Look-ups in named tables: a row name and a column name give one cell, copied from the table.

Table pip
         kebozap  sur  tiruma  kabogir  mirog  domu  ralud  tobo  zudogo
lok          0.3  0.4     0.3      0.2    0.4   0.2    0.4   0.2     0.3
govap        0.2  0.2     0.3      0.3    0.3   0.3    0.3   0.5     0.4
fima         0.3  0.3     0.3      0.2    0.3   0.0    0.5   0.2     0.3
zadabor      0.4  0.3     0.3      0.4    0.4   0.3    0.5   0.4     0.3
nen          0.3  0.2     0.3      0.4    0.3   0.3    0.3   0.5     0.4
tud          0.2  0.3     0.3      0.3    0.4   0.3    0.4   0.3     0.3
zodize       0.0  0.5     0.8      0.5    0.5   0.0    0.7   0.6     0.6
renukad      0.2  0.4     0.4      0.6    0.5   0.6    0.4   0.6     0.4
kotasit      0.4  0.3     0.4      0.5    0.4   0.6    0.2   0.7     0.5
kimipa       0.0  0.4     0.5      0.5    0.6   0.3    0.4   0.5     0.5
ralado       0.4  0.1     0.2      0.5    0.5   0.5    0.5   0.5     0.2
tokizos      0.2  0.4     0.6      0.5    0.4   0.2    0.6   0.5     0.5
tovuzap      0.2  0.7     0.7      0.3    0.3   0.4    0.1   0.3     0.5

kabogir of govap is 0.3
tiruma of kotasit is 0.4
domu of nen is 0.3
kebozap of tovuzap is 0.2
ralud of nen is 0.3
mirog of kotasit is 0.4
sur of fima is 0.3
zudogo of tokizos is 0.5
tobo of tovuzap is 0.3
ralud of zadabor is 0.5
kabogir of kotasit is 0.5
sur of kotasit is 0.3
kabogir of lok is 0.2
zudogo of nen is 0.4
kebozap of fima is 0.3
ralud of kotasit is 0.2
ralud of zodize is 0.7
kabogir of zadabor is 0.4
tobo of kimipa is 0.5
kabogir of kimipa is 0.5

palu:
fields: fek, vebak, fiz, favoro
kagugo: [142, 182, 133, 57]
rez: [122, 191, 109, 79]
temera: [132, 226, 116, 242]
lavife: [161, 231, 157, 189]
vute: [153, 149, 142, 71]
bosu: [176, 226, 180, 172]
ziso: [185, 114, 179, 107]
kib: [131, 238, 126, 207]
tufanal: [197, 215, 203, 240]
mev: [124, 240, 109, 174]

tufanal, vebak -> 215
bosu, fek -> 176
kagugo, vebak -> 182
ziso, favoro -> 107
mev, vebak -> 240
kib, fek -> 131
rez, vebak -> 191
rez, fek -> 122

leted =
         manutat  meven  lunuz  vep  vilefib  feg  zem  lin
gatibu        52    163    202  174      190  131  122   69
nos          110    135     71  108      174   78  226  105
topel        200    181     25   63      110  157   98  215
zisogeg      109    136     69   95      169   77  227  123

What is the vep of gatibu in leted? 174
What is the lunuz of gatibu in leted? 202
What is the manutat of nos in leted? 110
What is the vep of zisogeg in leted? 95
What is the zem of nos in leted? 226
What is the lin of gatibu in leted? 69
What is the zem of topel in leted? 98
What is the vilefib of zisogeg in leted? 169
What is the vilefib of nos in leted? 174
What is the manutat of zisogeg in leted? 109
What is the lunuz of topel in leted? 25
What is the vep of nos in leted? 108
What is the meven of topel in leted? 181
What is the lin of zisogeg in leted? 123
What is the feg of zisogeg in leted? 77
Row with the largest manutat: topel

fefomu
|  | kesa | lis | kek | lig | zaz |
|---|---|---|---|---|---|
| nez | 69.997 | 72.864 | 63.498 | 61.697 | 91.597 |
| bapuda | 50.448 | 75.503 | 69.885 | 35.390 | 69.021 |
| lekama | 44.641 | 69.900 | 44.829 | 46.605 | 69.570 |
| gifazi | 38.149 | 72.899 | 70.812 | 18.668 | 77.676 |
| serer | 56.780 | 72.531 | 52.370 | 59.335 | 55.725 |
| deloza | 69.690 | 73.643 | 57.481 | 68.591 | 80.965 |
| ligezar | 83.941 | 69.377 | 49.046 | 88.385 | 81.909 |
| gog | 67.605 | 70.934 | 70.132 | 47.838 | 88.318 |
| zovoses | 71.838 | 60.692 | 46.473 | 75.163 | 82.210 |
| pap | 64.006 | 79.628 | 56.791 | 64.851 | 57.926 |
| kelad | 64.375 | 61.176 | 36.915 | 70.593 | 73.291 |

What is the kesa of serer in fefomu?
56.780
What is the kesa of ligezar in fefomu?
83.941
What is the kesa of bapuda in fefomu?
50.448
What is the lig of lekama in fefomu?
46.605
What is the lig of bapuda in fefomu?
35.390
What is the kek of ligezar in fefomu?
49.046
What is the lig of nez in fefomu?
61.697
What is the kek of gog in fefomu?
70.132
What is the zaz of nez in fefomu?
91.597
Which row has the largest kek? gifazi

lapu:
	makuz	ridi
libizo	170	132
fek	145	105
fubu	84	154
sakoru	160	186
niso	160	123
saso	39	240
kis	221	96
vebok	201	111
lek	161	178
kom	126	140

What is the ridi of kis in lapu? 96
What is the ridi of vebok in lapu? 111
What is the makuz of kis in lapu? 221
What is the ridi of niso in lapu? 123
What is the ridi of lek in lapu? 178
What is the makuz of fek in lapu? 145
What is the makuz of libizo in lapu? 170
What is the makuz of vebok in lapu? 201
What is the makuz of niso in lapu? 160
What is the ridi of saso in lapu? 240
What is the makuz of kom in lapu? 126
What is the ridi of fubu in lapu? 154
What is the makuz of saso in lapu? 39
What is the makuz of sakoru in lapu? 160
What is the makuz of lek in lapu? 161
What is the ridi of libizo in lapu? 132
What is the ridi of fek in lapu? 105

fesave =
|  | zogezoz | ger | fam | vugum | mefevon | sud | muvomer | pizapu | ridiba | bazas |
|---|---|---|---|---|---|---|---|---|---|---|
| tekaz | 51 | 14 | 66 | 19 | 66 | 76 | 37 | 22 | 36 | 31 |
| varu | 69 | 80 | 34 | 96 | 38 | 40 | 76 | 90 | 58 | 88 |
| pek | 66 | 32 | 50 | 63 | 40 | 65 | 56 | 61 | 55 | 41 |
| navabaz | 51 | 70 | 41 | 82 | 36 | 40 | 65 | 78 | 67 | 50 |
| teber | 62 | 72 | 42 | 80 | 39 | 45 | 66 | 81 | 56 | 77 |
| mirapo | 51 | 53 | 78 | 34 | 44 | 71 | 45 | 45 | 50 | 43 |
| kog | 23 | 60 | 64 | 22 | 76 | 32 | 28 | 27 | 65 | 26 |
| ton | 64 | 33 | 45 | 56 | 59 | 63 | 61 | 50 | 29 | 76 |
| ziset | 65 | 65 | 29 | 84 | 43 | 50 | 70 | 77 | 45 | 82 |
| fus | 56 | 65 | 44 | 75 | 31 | 54 | 65 | 76 | 54 | 58 |

ziset, pizapu: 77
tekaz, vugum: 19
kog, muvomer: 28
ton, mefevon: 59
varu, muvomer: 76
ziset, ger: 65
teber, bazas: 77
ton, muvomer: 61
pek, ridiba: 55
varu, ridiba: 58
Which row has the largest fam? mirapo

Table pez
	tupiri	dutupir	zonizek	misuf	bunilak
zefude	-70.988	-12.197	88.151	-42.981	-69.473
dudoli	-67.616	-72.511	-67.505	-21.913	92.227
sop	35.912	-66.052	-69.156	-71.418	-70.822
tosovis	-67.162	-4.651	81.710	-46.055	-70.257
fik	23.095	63.658	-60.230	-71.195	-68.753
vazu	92.136	-36.467	-70.742	-68.119	-71.094
pib	-72.148	-22.444	90.806	-36.140	-68.415

dudoli, misuf => -21.913
fik, zonizek => -60.230
tosovis, zonizek => 81.710
pib, zonizek => 90.806
dudoli, dutupir => -72.511
fik, bunilak => -68.753
tosovis, tupiri => -67.162
sop, bunilak => -70.822
pib, tupiri => -72.148
fik, tupiri => 23.095
zefude, bunilak => -69.473
tosovis, misuf => -46.055
tosovis, bunilak => -70.257
zefude, misuf => -42.981

gukera
         mep  tininik  ligi
pag      -53     -245  -295
safusa  -515      966   661
fodul    756     -806  -423
nom      -91       97  -218
zop     -321      133   594

tininik of pag is -245
mep of safusa is -515
tininik of safusa is 966
ligi of safusa is 661
mep of pag is -53
mep of nom is -91
ligi of zop is 594
ligi of pag is -295
tininik of fodul is -806
tininik of nom is 97
mep of fodul is 756
mep of zop is -321
tininik of zop is 133
ligi of fodul is -423
Row with the largest ligi: safusa

Table tapamum
fields: naka, sidiv, lok, tid, zus, bavape, vasofem, zoriron, veri, refepe
manule: [54, 96, 80, 62, 57, 70, 41, 43, 77, 60]
votaza: [93, 54, 53, 45, 68, 92, 83, 94, 57, 75]
til: [89, 67, 62, 62, 89, 64, 82, 69, 74, 51]
mogerak: [67, 64, 66, 69, 56, 63, 90, 79, 70, 53]
degid: [74, 24, 31, 61, 91, 52, 73, 85, 74, 55]

What is the bavape of degid in tapamum?
52
What is the zoriron of votaza in tapamum?
94
What is the naka of manule in tapamum?
54
What is the bavape of mogerak in tapamum?
63
What is the lok of votaza in tapamum?
53
What is the naka of degid in tapamum?
74
What is the tid of degid in tapamum?
61
What is the refepe of mogerak in tapamum?
53
What is the veri of manule in tapamum?
77
What is the tid of manule in tapamum?
62
What is the lok of degid in tapamum?
31
What is the bavape of til in tapamum?
64
What is the veri of votaza in tapamum?
57
Row with the largest zus: degid

